The symbols move the units like this.
FP: v>HC, h>TL
RT: v>MC, h>FP
FG: v>LB, h>MC
QQ: v>FL, h>JF
LD: v>SL, h>JD
JL: v>JH, h>HM
TT: v>TN, h>ZJ
TR: v>GN, h>JR
LQ: v>LD, h>HG
CJ: v>DZ, h>GQ
MQ: v>QB, h>ZF
HC: v>TG, h>RL
GL: v>MS, h>TM
SN: v>RQ, h>SJ
TN: v>JF, h>SM
ZL: v>FL, h>QQ
JR: v>ZL, h>DD
GQ: v>DS, h>HM
TM: v>GP, h>MS
BF: v>PF, h>QB
BG: v>JR, h>GN
PJ: v>LB, h>CJ
PF: v>PQ, h>TM
FZ: v>RC, h>ZS
ZS: v>FZ, h>PJ
CT: v>JH, h>CF
DZ: v>DM, h>NT
HM: v>BT, h>HT
MM: v>CF, h>NM
QB: v>ZS, h>GL
QF: v>TG, h>TG
JF: v>TR, h>PQ
ZZ: v>BN, h>GL
FM: v>ZM, h>MQ
FD: v>TL, h>JL
CF: v>ZJ, h>ZZ
HT: v>DS, h>RQ
GN: v>JR, h>TT
DD: v>QQ, h>TN
RL: v>SN, h>RL
HG: v>DM, h>MC
HN: v>PJ, h>LB
DS: v>NT, h>DS
RC: v>PC, h>LQ
MS: v>GZ, h>FM
GZ: v>CT, h>MM
TG: v>JP, h>SN
BT: v>ZS, h>RT
MC: v>QF, h>HC
TL: v>RL, h>JH
JH: v>SJ, h>BG
BN: v>DN, h>PF
SJ: v>FD, h>ZL
NT: v>HN, h>FG
SM: v>PQ, h>DN
SL: v>CJ, h>GQ
DM: v>DZ, h>SL
JD: v>FM, h>ZS
NC: v>MS, h>MQ
NM: v>ZZ, h>NC
ZF: v>GL, h>PC
GP: v>NC, h>FT
JP: v>SJ, h>JH
PQ: v>NM, h>GP
ZM: v>ZF, h>RC
LB: v>GQ, h>QF
RQ: v>FP, h>FD
ZJ: v>SM, h>BN
JN: v>CJ, h>DZ
PC: v>JD, h>LD
DN: v>MM, h>PQ
FL: v>BG, h>TR
FT: v>CT, h>ZM

The rows follow the links: the fewer symbols apart two units are, the more alike their rows tend to be.

Unit, then a row for it; each showing differs a little:
QB -> [ -280   208   601   116   204    22   161    37   509   -22   -14  -785   595   548   520   220   294  -139  -211  -187   164  -697   396  -391  -483   133   -47   109   -26   384   127 -1056  -380    28   150   628   154   333  -610    55   262  -113  -317   202  -688   -54   452   544]
BT -> [ 235  598  783  171 -148   71  559   85  432   36  484 -217  589  409  264  254  -49  482 -281 -203 -160 -832  387  575 -379   61  120  325  326  319  539 -182  123 -310 -297 -167 -134  255 -113 -219  400  168  659   98 -581   -4  792  153]
JN -> [-250 -580 -318  624  401  199   82 -545 -439 -433  -31 -285 -124 -600  108 -102  308  202  291  451  227  127  -30 -504  308 -307 -128   78   42  274 -237  143  259 -367 -335  -48 -267 -268 -498 -482  867  374 -881   37  570  511 -141  547]
QQ -> [-206 -458  729  182 -270  211 -393 -444 -363  127 -215  -98  400 -231  207 -362  814   89  -49  490  378   82   61  185  252  -12  847  827 -266 -212  -70  177 -366  -23  519  -32  566 -236  237  306 -259 -661  418  227  601 -398 -521 -416]
LD -> [-191 -186  536 -467  -57 -125   43   63 -556 -361  416 -808 -560  446 -466   76 -592   56 -188  383  358   -3 -608  180  326  765  129  460 -412 -435 -275 -201 -101  -25 -479 -523 -592 -207   80 -283   -4  280  164 -732   64  760 -283 -170]
SN -> [-299  -78 -249   73 -544 -147 -208   24  341  433  153  670 -230   44 -420 -272  135 -105 -507  -84 -565 -520 -504 -404  -34   14 -527 -865  196  142  480  -10  329  -46  212  444 -277 -906  332   15  -37 -250  560 -469 -375 -634  397   76]
ZF -> [-360   -1  330 -872  130 -139 -225  151  -32  183  176 -928 -291  977 -123  274 -224 -391 -462  -89  138  -43 -279 -389 -240  484 -168  143 -742 -502 -221 -856 -108  263   96   34  -12  183  -71  432 -618  -95 -319 -307 -292  246  -62   20]
ZL -> [-103 -702  644  301 -318  436 -448 -593 -551  216 -455  176   75   85  287 -150 1119 -184 -272  341  151 -258  116  -86  339  -95  641  661 -357 -150  -29  164 -150 -233  611  -68  336 -258  322  224 -224 -415  511   49  678 -364 -265 -103]
JL -> [  68 -140 -221   75 -561  583  131   55   36  255  438 1003   -6  182  443  561   31  -61 -195 -124 -264 -868  -48  143  129 -507 -104 -240 -251   32  155 -115  659 -719  328 -366 -204  126  -29    2  185  360  802 -224  -61    7 1031  434]
LB -> [ 706  566  -31  371  603 -181 -178 -405  126  -77 -413 -137 -274   33   78  -44  499  803   89 -309 -299  518  914  -57 -452   50 -452  110  530  124  400  631  270   -6 -458   18  122  342  638  -58  229  160 -333  507   60 -222 -351 -199]
FL -> [   6 -614  705  221 -388  313 -551 -593 -449  206 -360  -15  222  -98  331 -235  969 -144 -208  276  155  -64  150  -75  281 -138  757  779 -458 -226   10   91 -318 -157  572 -161  495 -156  257  252 -184 -558  460  168  702 -366 -426 -205]
HN -> [ 674  624 -100  387  673  -16   19 -493   52  -96 -371 -305  -47    3  268  -32  525  762   90 -265 -218  404  960  -90 -407 -119 -399  392  335   97  252  481  332 -166 -489 -123   99  558  421 -179  243  247 -439  668  226 -204 -215 -112]
MC -> [ 189  409  -30  -21  260 -706 -137  -79  346   54 -143 -192 -324  -62 -760 -638 -152  609 -352   32 -410  466 -131  -98 -244  448 -524 -511  632   62  532  501  -15  596 -515  392 -150 -657  727  -21  -78 -365  -43 -130 -372 -537 -406 -563]
DZ -> [-373 -599 -535  603  352    3   44 -602 -561 -413   80 -357 -185 -659   53 -223  228  381  283  512  233  278 -112 -509  343 -179  -60  100   91  240 -184  230  304 -425 -326 -176 -204 -299 -381 -514  796  457 -892   65  551  487 -280  366]
GQ -> [  43  439 -634  -85  324  -29  335 -484 -235   29  611 -119  169 -267  526 -120  130 1048  123  144  -21  474  333  137  -69 -513   59  320  -36 -192  187  555  858 -474 -488 -765  168  231  -85  -59  400  420 -397  565  348  436  286   24]
HG -> [-250 -320   27 -125  180 -427    6 -215 -388 -386  165 -627 -420 -203 -823 -529 -347  308  -74  517  139  517 -660 -140  334  665  -67   34   86 -172  -93  296  -38  257 -627 -136 -473 -864  209 -424  201   17 -430 -583  117  398 -533 -335]

Each walk starts at a row. The symbols on each line, taken left to right, move it on to the next unit.
Answer with the unit's row; about right is enough.
[ -49  660  430 -106 -217 -511  263  170  676  219  525  -83  408  -56 -442 -442 -247  632 -391  -89 -409 -315 -137  255 -335  277 -171 -318  598  238  664  118   26  336 -368  379 -171 -632  313  -77  208 -259  526 -210 -923 -450  393 -256]
v h v v v	[  41 -593   17  372 -538  492 -309 -292  -36  373 -206  901 -418  143  107  362  463 -428 -258 -214 -459 -842 -167 -360  256  -83 -398 -394 -167  104  169  -26  329 -582  587  163 -307 -267  328  -26   61   97  755 -398  104 -398  472  257]
v h v v v	[-195 -254 -208   44 -709  380   27   -1  145  374  395  928 -127  171  167  218  103 -224 -325 -126 -381 -895 -339 -124  124 -223 -100 -624 -157  159  350  -61  579 -585  428  -87 -219 -345    3   -8  130  221  752 -304 -192 -147  964  401]
[-421 -567 -395  460  282  -24  108 -571 -572 -507  146 -381 -266 -475 -177 -313  -22  227  257  560  349  404 -261 -428  398   18  -62   77  -43   85 -302  144  199 -177 -381 -186 -369 -524 -375 -519  722  323 -764 -295  496  589 -278  246]
v h h h h	[-199  138  -82   -2 -184 -589 -241   32  519  307  111  236 -141  -80 -703 -613 -141  128 -425   65 -505  -24 -483 -287 -162  296 -349 -817  437  258  522  215  -36  603 -170  456 -141 -931  428 -123  -78 -445  176 -323 -617 -588  -13 -246]
h h v v v	[-399  164 -105 -181 -510 -360   47  221  649  410  493  516   98  -70 -367 -494 -335  263 -477   48 -456 -397 -555  -59 -194  107 -186 -776  310  116  537   20  223  160   26  306 -179 -895  129   33   93 -275  497 -326 -743 -454  626 -110]
[-410 -193 -144   35 -435 -305 -118   90  478  383  193  486  -49 -132 -557 -382  -78 -143 -435   45 -378 -516 -647 -414  -20  133 -343 -994  237  258  354   29  114  212  108  596 -292 -998  152  -89  123 -340  417 -466 -590 -490  380   49]
h v v v h	[-332 -323 -155   64 -656   87  -29   55  312  401  315  857  -97  -22 -261  -38 -118 -316 -342  -56 -419 -737 -534 -317  107  -59 -286 -857  128  212  388 -163  360 -255  274  250 -413 -744    6  -90   33  -14  696 -469 -412 -408  726  233]
h v v h h	[  11  544 -177 -248 -369  201  459    8  171  323 1000  400  449  132  672  172 -206  672  -72  -46 -122 -409  185  411 -102 -466  224  109 -149  -91  296  141  718 -522 -156 -595  129  243  -47  117  251  298  539  383 -157  281  945  142]
[-419  199  241  312  252  -13  215  200  597  -53   -6 -510  878    2  454   -4  170 -204   53  -73  192 -509  472 -193 -427 -200   15  -75  285  500   58 -713 -568  131  276  751  202  141 -850  -12  488 -235 -486  329 -622  -48  454  571]
h v h	[ 649  386  340  755  605  195   75 -543  -15 -275 -425 -471   28   52  311  197  565  547  222 -252 -159  -51  983  -33 -382    8 -364  472  424  277  277  333  107 -287 -493  -23 -143  534  118 -290  586  338 -330  405   38  -93  -12  230]
h h v h v	[ 234  464 -604   73  496 -212   85 -484 -150   53  149 -217  -51 -332  381 -284  157 1080  119  -37  -78  847  606  -98 -269 -345  -89  154  127 -183  199  684  701   19 -542 -274  382  246  306  202  172  106 -677  639  404   81 -226 -181]
[-164 -246  699   80 -315   19 -263 -222 -341   43 -183  -37  464 -308  151 -425  622   23   42  495  394  232   97  442  319  -42 1068  913 -225 -198  -67  348 -524   80  290 -103  595 -320  161  150 -294 -650  466  294  605 -268 -497 -540]
v h v v v	[ -51 -589  712  143 -307  237 -452 -538 -416  149 -346   56  234  -89  350 -247  891  -21 -102  402  227    8  155  111  374  -85  767  831 -356 -241  -37  257 -287    9  508 -109  420 -188  284  268 -200 -526  454  164  665 -334 -332 -283]
[-199  590 -492 -612 -353  -37  304   94  246  523 1111  483  331    0  465  -93 -412  687 -200  144  -44  116  -30  370  -69 -518  209  -93 -309 -275  199  168  830 -225 -175 -586  380   24  -24  369  -50  134  377  386  -60  195  703 -195]
v v h v v v	[-134  715 -603 -563  -74 -145  121 -116  -56  310  904  104  258 -100  509  -94 -340  941  -69  155   79  675   85  300 -139 -544  242   90 -326 -350  150  420  761  -90 -246 -618  591  145  206  439  -47   51 -120  554  197  272  215 -380]
v h h h v v	[ 363 -428  -79  468 -380  276 -385 -272   46  239 -585  902 -691  217 -169  273  495 -460 -182 -478 -642 -552   19 -481   96  -67 -691 -703  154  153  202   74  319 -388  370  233 -439 -226  507  -49 -142  195  588 -403  -59 -520  242  228]
[ 394  308 1055  345  162  225  322  -11  230 -295 -143 -689  251  580  247  512  209  143  -82 -241    2 -863  623  236 -275  360 -157  622  231  248  292 -371 -341 -236 -353    9 -346  418 -134 -417  397  274  434  -40 -431   77  429  307]
v v h v h	[   74    74   938  -544   -45    84    63    89  -234  -236   183 -1087  -313   985  -193   438  -342   -61  -324    89   191  -416  -245   185   -22   683   -17   631  -445  -355   -46  -534  -197   -67  -346  -269  -455   189   140  -174  -138   197   275  -548  -185   461   -33    16]
h v h v v	[ 200   54  802 -474  -17   42   88  118 -321 -197  209 -856 -445  803 -442  313 -433  -78 -261   92  107 -277 -329  194  146  884  -25  574 -365 -410  -65 -380 -249   76 -368 -363 -485   34  158 -236 -266  220  382 -603 -156  466 -210 -210]
[ 262 -458 -158  236 -440  583 -294 -168 -257  103 -375 1006 -543  156  114  438  408 -510  -57 -299 -477 -735  -79 -293  256 -207 -320 -382 -196   33   38  -29  459 -625  528  -46 -324  109  309   44 -111  314  687 -469  248 -156  527  395]
v v h v h	[  90 -687  653  279 -338  417 -566 -507 -488  112 -426  358  -55    9  380   73  989 -246 -109  138  136 -198  184   18  288 -184  575  640 -388 -233  -21  174 -147 -318  575 -262  324  -47  375   84 -267 -293  605   33  785 -171 -266 -132]
h h h h h	[-418  225 -298  322  302 -192  328  357  634  -51  -54 -213  922 -366  185 -176 -187 -386  365 -109  271  -74   61  -48 -298 -336  175 -277  379  568 -149 -429 -632  372  213  749  216  110 -964   10  240 -298 -723  436 -516 -126  294  365]
[-410  141 -751 -508  208  -91 -135  418  226  203  -78   44  -26  146  257   98 -325 -610   37 -204  167  452  -33 -436 -170 -245 -152 -581 -430 -170 -386 -671 -206  483  403  508  479  373 -408  658 -611 -274 -819  273  -99   12  -97  104]
h h v v v	[-324   97 -573 -615  218   12 -354  248  106  254  -72 -232 -143  496  318  264 -105 -625 -134 -360   41  231   21 -711 -275  -88 -389 -462 -554 -233 -382 -790  -22  280  372  355  315  440 -355  757 -520 -101 -849  168 -139   42  -44  196]
h v v h	[ -76 -104  693 -598 -100 -103   -3  105 -299 -158  346 -927 -452  851 -335  293 -453 -178 -319  187  263 -117 -455  120   79  719   58  485 -503 -532 -103 -491  -93   65 -341 -455 -466   91  178 -141 -275  116  311 -676  -81  609 -121 -146]
